Below is a small trained network, with its code and all its weights. Each question gives an input and a class and asks what happens when units are switched off, that is, made to give their printed mean instead of their output.

import numpy as np


def w(rows, s, z=0):
    codes = np.array(rows[::2]) - 128.0
    scale = np.full(codes.shape[1], s)
    scale[-1] = z or s
    return codes * scale


def f(y):
    return np.maximum(y, 0)


def log_softmax(a):
    a = a - a.max(-1, keepdims=True)
    return a - np.log(np.exp(a).sum(-1, keepdims=True))


def net(x, mask):
    res = np.array(x, float).reshape(1, 3) / 4 @ E
    y = f(res @ A[0][:, :-1].T + A[0][:, -1])
    res = res + np.where(mask, y, B[0][:, -1]) @ B[0][:, :-1]
    return log_softmax(res[-1] @ U[:, :-1].T + U[:, -1])


A, B = {}, {}
E = w([
[69,217,157,78,155,128,108],'x0',
[93,105,130,227,167,79,248],'x1',
[87,159,49,144,96,145,116],'x2',
],0.015)
A[0] = w([
[125,121,99,210,88,95,174,101],'n1',
[197,37,149,140,143,162,131,50],'n2',
[160,173,133,47,100,173,93,156],'n3',
[161,116,91,48,97,206,54,49],'n4',
[61,144,78,145,110,145,140,130],'n5',
[132,150,141,60,93,160,77,171],'n6',
[128,78,26,159,79,151,108,108],'n7',
[50,219,61,105,138,164,125,9],'n8',
[143,142,118,210,99,142,155,130],'n9',
[212,34,139,139,106,115,148,146],'n10',
[94,162,176,169,169,78,178,120],'n11',
[172,97,148,149,100,136,124,86],'n12',
[71,140,152,149,213,59,169,192],'n13',
[143,155,126,69,110,164,62,123],'n14',
[105,82,68,200,172,104,142,133],'n15',
[154,8,105,182,132,82,177,184],'n16',
[101,86,96,157,140,129,165,126],'n17',
[138,137,169,65,155,133,99,219],'n18',
[154,142,165,130,170,102,148,4],'n19',
],0.014,0.0025)
B[0] = w([
[163,220,160,52,59,116,114,214],'n1',
[234,117,41,225,186,155,93,191],'n2',
[83,196,160,41,195,186,123,223],'n3',
[61,112,139,118,204,200,160,240],'n4',
[148,148,55,124,108,195,120,180],'n5',
[109,159,138,82,159,167,143,217],'n6',
[94,137,87,82,159,49,89,198],'n7',
[125,103,1,146,186,243,140,214],'n8',
[146,174,156,108,62,124,117,184],'n9',
[232,110,100,148,157,138,60,211],'n10',
[50,119,184,148,139,152,199,223],'n11',
[174,114,107,151,153,120,100,161],'n12',
[81,90,218,150,151,151,220,234],'n13',
[89,144,150,69,167,247,173,219],'n14',
[186,192,161,84,52,136,127,213],'n15',
[207,111,142,183,78,157,107,250],'n16',
[123,194,153,80,66,166,116,187],'n17',
[123,183,174,44,90,48,89,189],'n18',
[94,77,150,172,155,84,167,162],'n19',
],0.0099,0.02)
U = w([
[3,5,185,209,237,40,182,161],'0',
[77,123,85,91,153,96,52,28],'1',
[65,157,41,106,62,107,131,132],'2',
[126,146,225,161,52,136,150,98],'3',
[176,144,117,113,102,36,41,157],'4',
[44,98,109,182,114,28,73,1],'5',
[150,83,45,223,201,198,111,167],'6',
[1,168,147,44,198,169,155,135],'7',
],0.0094,0.004)

Each question gives the input, the list of numbers given to net, and the class t.
The units are the neurons (one row each of A and B). Each row of codes is followed by its name. A weight is (code - 128) times the scale printed after its matrix; where a second scale follows, it is the last column's (A, B and U).
mask holds one flag per neuron, in row order. A switched-off neuron (its flag False) gives its mean, the last column of its row in B, instead of its output. The means were averaged over made-up inputs and are rounded, as every weight is.
A unit's drop is (log p(t) with every unit on - log p(t) with that unit switched off) / (log p(t) with every unit on - log p(t) with every unit switched off).
most important unit: the unit with the biggest drop
k most important neurons: the k neurons with the biggest drops, biggest first
drop when u is switched off: that unit's drop, to one decimal
input [6,2,6], class 6: most important unit => n8
input [0,3,-5], class 3: 2 most important neurons => (n4, n8)
input [8,4,7], class 6: 2 most important neurons => (n8, n3)
input [-7,-3,4], class 6: 3 most important neurons => (n18, n4, n2)
input [-8,-8,-3], class 6: 2 most important neurons => (n2, n10)
input [-7,0,-2], class 4: 2 most important neurons => (n8, n4)
input [-8,-8,-4], class 6: 2 most important neurons => (n2, n10)
input [-8,-8,-7], class 6: drop when n2 is switched off => 1.2
input [-7,3,-8], class 6: drop when n2 is switched off => 2.1
input [4,8,7], class 3: drop when n15 is switched off => 0.3
